Below is a small trained network, with its code and all its weights. Each question gives an input and a target symbol and asks what happens when units are switched off, that is, made to give their printed mean instead of their output.

import numpy as np


def w(rows, s, z=0):
    codes = np.array(rows[::2]) - 128.0
    scale = np.full(codes.shape[1], s)
    scale[-1] = z or s
    return codes * scale


def norm(h):
    return h / np.sqrt((h * h).mean(-1, keepdims=True) + 1e-5)


def f(y):
    return y / 2 * (1 + np.tanh(0.7978845608 * (y + 0.044715 * y**3)))


def softmax(a):
    e = np.exp(a - a.max(-1, keepdims=True))
    return e / e.sum(-1, keepdims=True)


def log_softmax(a):
    a = a - a.max(-1, keepdims=True)
    return a - np.log(np.exp(a).sum(-1, keepdims=True))


def net(x, mask):
    ids = ['αβγεζηθλξπστφψ'.index(c) for c in x.split()]
    T = len(ids)
    res = E[ids] + P[:T]
    q, k, v = (norm(res) @ M[0].T for M in (Q, K, V))
    z = softmax(np.where(np.tri(T) > 0, q @ k.T / 4**0.5, -1e9)) @ v
    res = res + np.where(mask[0], z, O[0][:, -1]) @ O[0][:, :-1]
    y = f(norm(res) @ A[0][:, :-1].T + A[0][:, -1])
    res = res + np.where(mask[1:9], y, B[0][:, -1]) @ B[0][:, :-1]
    return log_softmax(norm(res)[-1] @ U[:, :-1].T + U[:, -1])


Q, K, V, O, A, B = {}, {}, {}, {}, {}, {}
E = w([
[41,193,169],'α',
[173,156,178],'β',
[135,169,36],'γ',
[159,102,154],'ε',
[112,254,123],'ζ',
[172,95,165],'η',
[68,138,150],'θ',
[73,148,147],'λ',
[137,167,36],'ξ',
[171,98,163],'π',
[157,101,158],'σ',
[172,95,160],'τ',
[160,100,158],'φ',
[104,104,132],'ψ',
],0.0067)
P = w([
[143,84,255],'0',
[131,94,210],'1',
[127,99,186],'2',
[124,101,172],'3',
[124,103,162],'4',
[121,105,148],'5',
[117,109,142],'6',
[117,113,133],'7',
[115,114,122],'8',
[116,118,117],'9',
[114,122,106],'10',
[112,128,104],'11',
[113,128,98],'12',
],0.0034)
Q[0] = w([
[89,54,254],'head 1',
[11,141,50],'head 1',
[51,134,33],'head 1',
[56,149,74],'head 1',
],0.0052)
K[0] = w([
[254,135,111],'head 1',
[64,151,97],'head 1',
[63,107,90],'head 1',
[67,144,99],'head 1',
],0.0079)
V[0] = w([
[177,231,239],'head 1',
[4,136,45],'head 1',
[185,16,82],'head 1',
[223,247,107],'head 1',
],0.0031)
O[0] = w([
[116,185,79,255],'head 1',
[124,95,255,4],'head 1',
[200,106,93,103],'head 1',
[147,187,119,225],'head 1',
],0.0039,0.00053)
A[0] = w([
[110,157,56,188],'neuron 1',
[38,63,97,139],'neuron 2',
[146,106,119,94],'neuron 3',
[180,72,112,90],'neuron 4',
[133,191,178,166],'neuron 5',
[212,106,175,101],'neuron 6',
[90,1,122,122],'neuron 7',
[150,77,139,4],'neuron 8',
],0.007,0.0024)
B[0] = w([
[122,98,211,254],'neuron 1',
[164,70,195,171],'neuron 2',
[153,164,170,121],'neuron 3',
[142,176,178,143],'neuron 4',
[136,53,62,160],'neuron 5',
[54,151,253,147],'neuron 6',
[192,105,33,178],'neuron 7',
[157,220,114,100],'neuron 8',
],0.0047,0.003)
U = w([
[150,155,249,210],'α',
[235,198,141,138],'β',
[76,74,171,92],'γ',
[127,139,97,110],'ε',
[130,134,143,2],'ζ',
[190,28,117,191],'η',
[127,147,71,129],'θ',
[22,141,156,148],'λ',
[152,147,125,28],'ξ',
[125,139,105,89],'π',
[129,137,142,14],'σ',
[60,228,92,177],'τ',
[127,140,112,91],'φ',
[56,81,169,108],'ψ',
],0.013,0.0047)

Each question gives the input, a string of symbols that net reads in full, and the target symbol t.
The units are the heads (4 rows each of Q, K, V and O) and the neurons (one row each of A and B). Each row of codes is followed by its name. A weight is (code - 128) times the scale printed after its matrix; where a second scale follows, it is the last column's (O, A, B and U).
mask holds one flag per unit, heads first, then neurons. A switched-off unit (its flag False) gives its mean, the last column of its rows in O or B, instead of its output. The means were averaged over made-up inputs and are rounded, as every weight is.
A unit's drop is (log p(t) with every unit on - log p(t) with that unit switched off) / (log p(t) with every unit on - log p(t) with every unit switched off).
The circuit of an input: a set's keep is (log p(t) with only the set's units on - log p(t) with every unit switched off) / (log p(t) with every unit on - log p(t) with every unit switched off). Starting from all 9 units, units are removed one at a time, each time the one whose removal leaves the highest keep (on an exact tie, the one counted first), for as long as the keep stays at least 0.8.
units of the circuit, in order: the units of the circuit, biggest drop first
k most important neurons: the k neurons with the biggest drops, biggest first
drop of u: that unit's drop, to one decimal
input ξ ξ ξ, target β: 4 most important neurons -> neuron 6; neuron 2; neuron 1; neuron 5
input ξ α ξ, target λ: most important neuron -> neuron 7
input σ ζ ξ, target τ: units of the circuit, in order -> neuron 7; head 1
input ξ ξ φ ψ φ ψ σ α φ, target β: 4 most important neurons -> neuron 7; neuron 1; neuron 8; neuron 2
input γ β ζ ξ π ξ π β, target β: 2 most important neurons -> neuron 1; neuron 5
input φ ξ ζ ζ β ξ ε ζ ξ β, target β: 2 most important neurons -> neuron 5; neuron 7
input ξ ξ ξ ξ ξ, target β: 3 most important neurons -> neuron 6; neuron 5; neuron 2
input ζ ξ ψ α ξ ζ τ θ β α α η, target α: 2 most important neurons -> neuron 6; neuron 7
input β ε ξ θ η ψ ξ ξ ξ ξ ξ ξ σ, target α: 2 most important neurons -> neuron 6; neuron 4
input ζ ξ γ σ ε ζ π ζ ζ ζ φ, target α: 3 most important neurons -> neuron 6; neuron 4; neuron 5
input ε ξ ξ ξ β ξ β ψ ξ ζ π, target α: 2 most important neurons -> neuron 6; neuron 7
input ψ ψ ξ γ, target η: 3 most important neurons -> neuron 6; neuron 1; neuron 7
input ψ φ ξ ψ ξ ζ ξ ξ φ ψ γ ξ, target η: 3 most important neurons -> neuron 6; neuron 1; neuron 8
input ξ ε γ ζ ε β ξ ψ ξ ξ ζ τ, target α: units of the circuit, in order -> neuron 6
input γ φ ψ, target η: 2 most important neurons -> neuron 7; neuron 2
input ζ π ψ α γ τ ψ ξ ξ ψ β η, target α: drop of neuron 8 -> -0.1
input ξ η ε ξ ψ ψ ξ ξ, target η: drop of neuron 4 -> 0.0
input ξ η ζ ψ σ ζ ξ φ τ τ, target β: drop of neuron 1 -> 0.3
